[[133 123 146 123 132 145 103]
 [128 127 145 135 101 128 116]
 [144 141 133 113 138 141 134]] | 141

[[107 117 111 120 158]
 [115 135 128 138 129]
 [154 148 150 100 112]] | 148

[[147 141 151 118]
 [121 108 133 118]
 [ 99 106 146 120]] | 106

[[133 138 137 121 147]
 [148 140 129 122 125]
 [156 136 140 123 149]] | 136

[[101 118 124 141]
 [123 116 124 127]
 [122 115 123 127]] | 115

[[135 108 131 149 118 113]
 [112 155 144 154 138 131]
 [133 137 127 105 137 147]] | 137

[[138 117 120 146]
 [124 155 145 115]
 [134 130 130 136]] | 130
---
[125, 118, 121, 105]: 121
[151, 129, 134, 117, 133, 113]: 129
[110, 123, 139, 137, 129, 115, 99]: 115
[[115, 111, 146, 102, 140], [155, 124, 140, 153, 120], [147, 138, 145, 122, 114]]: 114
[106, 125, 135, 149, 146, 128]: 128
[[130, 129, 123, 145, 143, 111, 127], [128, 121, 120, 125, 117, 122, 107], [108, 136, 124, 128, 105, 130, 126]]: 108
[109, 138, 138, 141, 127, 152, 118]: 127
[110, 153, 144, 139]: 144
[[120, 122, 119, 119, 115, 131, 126], [102, 136, 126, 106, 110, 119, 100]]: 106
[[136, 123, 127, 128, 131], [134, 142, 143, 128, 114], [117, 131, 130, 118, 107]]: 117
---
[[115 138 135 151]
 [119 138 121 121]
 [143 115 126 113]] → 121

[[125 136 135 119 158 137 133]
 [124 106 123 105 141 133 155]] → 137

[[140 141 112 139 125]
 [131 132 118 130 125]
 [155 128 133 145 108]] → 130

[[130 123 101 102]
 [130 123 101 102]
 [121 134 108  99]] → 101

[[158 145 134 139 109 129 138]
 [158 154 127 126 116 138 129]] → 129

[[121 126 113 128 131 113 118]
 [119 130 113 128 130 116 118]
 [132 137 147 129 123 152 138]] → 116

[[127 120 146 118 133]
 [150 116 130 121 118]] → 118

[[130 124 158 125 112 129 140]
 [132 131 140 135 128 145 136]] → 129
---
[113, 132, 133, 105] value 113
[114, 100, 119, 144, 142, 108, 150] value 114
[132, 139, 144, 137, 105] value 132
[150, 117, 125, 128] value 150
[131, 151, 98, 113, 128] value 131
[144, 122, 151, 132, 121, 141] value 144
[103, 117, 122, 132] value 103
[122, 142, 108, 151] value 122
[101, 130, 119, 123, 148, 155, 124] value 101
---
[[128 139 105 112 136 118 120]
 [125 129 143 142 138 129 138]] out 136

[124 128 144 117 156 101 131] out 156

[[137 152 125 134 157 109 147]
 [147 125 136 134 100 157 154]
 [111 105 128 119 122 140 111]] out 157

[[148 148 132 127 122 122 129]
 [147 154 137 134 121 119 121]] out 122

[126 150 101  98 137 111 116] out 137

[150 118 116 105 117 108 141] out 117

[128 129 152 131 135 129 142] out 135

[143 135 156 135 140 115 137] out 140
---
[141 154 108 157 133] Out: 108

[[122 146 143 120 151 133]
 [118 117 147 135 137 114]
 [128 132 131 127 133 130]] Out: 143

[127 106 125 119 129 110 107] Out: 125

[115 118 129 135 152] Out: 129

[[129 148 100 114 128 134]
 [147 155 123 131 129 142]] Out: 100

[[103 116 119 134 119]
 [103 117 117 129 119]] Out: 119

[ 98 150 121 107 147 146 146] Out: 121
---
122	116	130	154	115 | 122, 115

141	106	156	117 | 141, 117

149	114	101	134	130	138 | 149, 138

119	134	125	111	127	138	106 | 119, 106

120	153	124	139	121
120	127	115	109	126
101	143	130	129	129
| 120, 129

103	152	122	127 | 103, 127

106	132	126	135	104	120	129 | 106, 129

119	117	111	114	133	119
138	141	126	101	126	119
| 119, 119
---
array([[109, 105, 147, 127, 129, 109],
       [144, 117, 147, 126, 113, 134],
       [144, 116, 109, 127, 141, 140]]): 109

array([103,  98, 123, 127, 155]): 123

array([139, 133, 156, 133]): 156

array([148, 138, 114, 117, 115, 152]): 114

array([[125, 151, 131, 129, 127, 122, 126],
       [125, 123, 131, 125, 130, 129, 131]]): 131

array([106, 146, 115, 153, 147, 124, 122]): 115

array([106, 118, 138, 120, 123, 111]): 138

array([153, 139, 141, 153]): 141
---
Input:
[[129 135 139 145]
 [117 143 121 155]
 [131 139 137 149]]
Output: 143

Input:
[[122 112 140 151 136]
 [129 146 106 127 150]]
Output: 140

Input:
[[140 113 145 111 151]
 [143 142 156 108 141]]
Output: 145

Input:
[[136 121 145 128]
 [100 140 150 148]]
Output: 121

Input:
[[142 140 106 124 121 129 140]
 [114 123 141 129 143 121 124]]
Output: 121

Input:
[[123 115 117 120 133 104 110]
 [103 124 142 122 132 137 112]]
Output: 133
---
[[140 138 138 120 134 132 130]
 [122 122 121 126 122 129 127]
 [131 133 151 116 135 116 122]]	151

[[121 128 123 115 126 105]
 [126 136 123 135 139 131]
 [118 130 124 118 115 117]]	124

[[146 151 122 117]
 [104 156 144 127]
 [133 140 131 128]]	131

[[130 132 126 120 127 131]
 [140 137 145 143 107 120]
 [127 126 130 127 125 126]]	130

[[101 115 136 123 133 121 139]
 [139 124 126 119 129 136 135]
 [123 132 127 128 128 129 119]]	127

[[136 130 112 122 147 148]
 [138 131 113 122 144 145]
 [144 133 137 122 109 105]]	137

[[129 135 127 139 131 154]
 [117 132 121 140 133 136]
 [128 134 127 140 131 155]]	127
---
[117 153 134 115 138] ==> 153
[119 100 130 147 155 127] ==> 100
[124 136 118 105 120 116] ==> 136
[100 117 100 130] ==> 117
[151 104 149 147] ==> 104
[140 134 157 141 127 115] ==> 134
[152 151 154 143] ==> 151
---
[[126 138 119 132 128 140 115 114 125 130 118]
 [127 136 119 132 129 144 115 114 125 135 118]
 [127 113 130 123 125 122 134 132 127 116 136]
 [125 114 130 123 123 115 135 133 126 109 137]
 [121 132 124 128 123 113 126 124 126 104 130]
 [123 120 130 124 121 109 133 131 127 102 136]
 [126 138 119 132 128 141 115 114 126 131 118]] >> 130

[[141 145 145 117 147 145 117 114 122 136 145 133 114 129 115 133]
 [128 117 112 137 112 115 127 135 139 132 112 110 134 136 132 110]
 [135 120 116 127 120 119 119 123 131 135 116 112 123 134 121 112]
 [124 146 143  98 138 145  99  99 104 117 143 120  99 111  99 119]
 [126 142 140 101 135 142 102 101 106 119 139 121 102 113 101 119]] >> 112

[[125 134 137 129 114 127 127 131 129 126 127 132]
 [127 131 132 128 135 127 122 125 129 130 134 131]
 [121 134 127 129 133 131 130 127 133 122 150 128]
 [128 127 128 126 144 126 122 125 123 137 136 128]
 [126 129 124 130 139 129 132 126 126 132 116 125]
 [128 131 126 124 121 129 122 127 131 125 137 127]] >> 128

[[137 140 131 130 119 120 130]
 [135 126 124 126 126 127 125]
 [141 130 118 124 126 131 125]
 [137 150 141 139 113 109 136]
 [131 123 121 117 130 131 128]
 [134 133 128 128 123 124 130]
 [137 130 128 130 123 131 125]
 [141 116 108 121 134 146 117]
 [133 140 131 128 117 116 134]
 [134 130 118 119 128 127 130]] >> 117

[[136 127 146 133 118 145 128 135 123 125 146]
 [136 126 147 134 118 145 126 132 120 123 144]
 [129 120 139 125 111 141 126 135 124 127 149]
 [137 126 143 128 113 144 131 140 128 128 149]
 [144 134 147 126 107 136 123 132 120 123 148]] >> 149

[[136 127 131 143 124 122 120 119 113 132 139 142]
 [129 119 130 127 123 145 128 138 137 121 110 137]
 [116 140 132 127 129 137 123 152 128 129 136 130]
 [117 128 123 127 110 134 133 106 136 131 133 134]
 [115 124 118 114 129 125 138 114 137 138 140 129]
 [119 137 129 115 141 125 144 115 139 127 128 135]
 [125 122 137 120 125 135 134 125 124 116 102 132]
 [146 135 117 139 132 127 131 126 146 128 126 122]] >> 135

[[124 123 127 127 132 119]
 [115 122 147 141 103 149]
 [131 132 126 130 125 137]
 [135 128 120 119 138 115]
 [125 126 132 127 122 132]
 [127 124 126 127 127 122]
 [128 131 127 127 137 125]
 [129 130 138 130 120 136]
 [139 127 112 116 130 112]
 [140 133 119 121 135 117]] >> 136

[[114 133 148 116 116 118 114 122 112 118]
 [132 135 110 142 130 129 141 140 142 129]
 [134 135 106 144 131 130 144 141 145 130]
 [131 136 114 138 129 128 139 139 139 128]
 [124 135 128 129 124 124 129 132 128 124]
 [124 135 128 129 124 124 129 132 128 124]
 [112 134 153 112 115 117 112 121 109 117]
 [117 134 143 119 118 120 118 125 116 120]
 [131 135 112 140 129 128 139 138 140 128]
 [134 136 107 143 131 130 143 142 145 130]] >> 120

[[142 113 126 122 126 134 127 131 129]
 [133 138 128 134 133 128 124 128 129]
 [133 134 128 131 131 131 125 128 128]
 [120 102 128 109 119 140 128 124 129]
 [117 133 129 127 125 130 126 124 130]] >> 128
---
[129 133 136 102 142 133] -> 142, 136

[[131 102 152 146 128 139 139]
 [135 151 112 121 137 129 123]
 [114 138 120 120 111 107 145]] -> 152, 151

[[138 105 125 133 123 138 103]
 [131 128 137 117 139 149 155]] -> 155, 149

[151 140 144 116 125] -> 151, 144

[148 144 152 137 146 140] -> 152, 148

[109 107 136 117 100 121] -> 136, 121

[126 117 130 123 102 136 134] -> 136, 134
---
[[122, 124, 134, 106, 125], [149, 125, 149, 113, 144], [105, 129, 110, 143, 141]] gives 122
[[149, 116, 138, 107, 121, 110, 123], [126, 145, 137, 151, 117, 138, 120]] gives 149
[[129, 122, 122, 120, 119, 127], [147, 150, 117, 120, 122, 130]] gives 129
[133, 121, 104, 150, 137, 141, 151] gives 133
[107, 126, 140, 121] gives 107
[131, 141, 141, 126, 136, 105, 126] gives 131
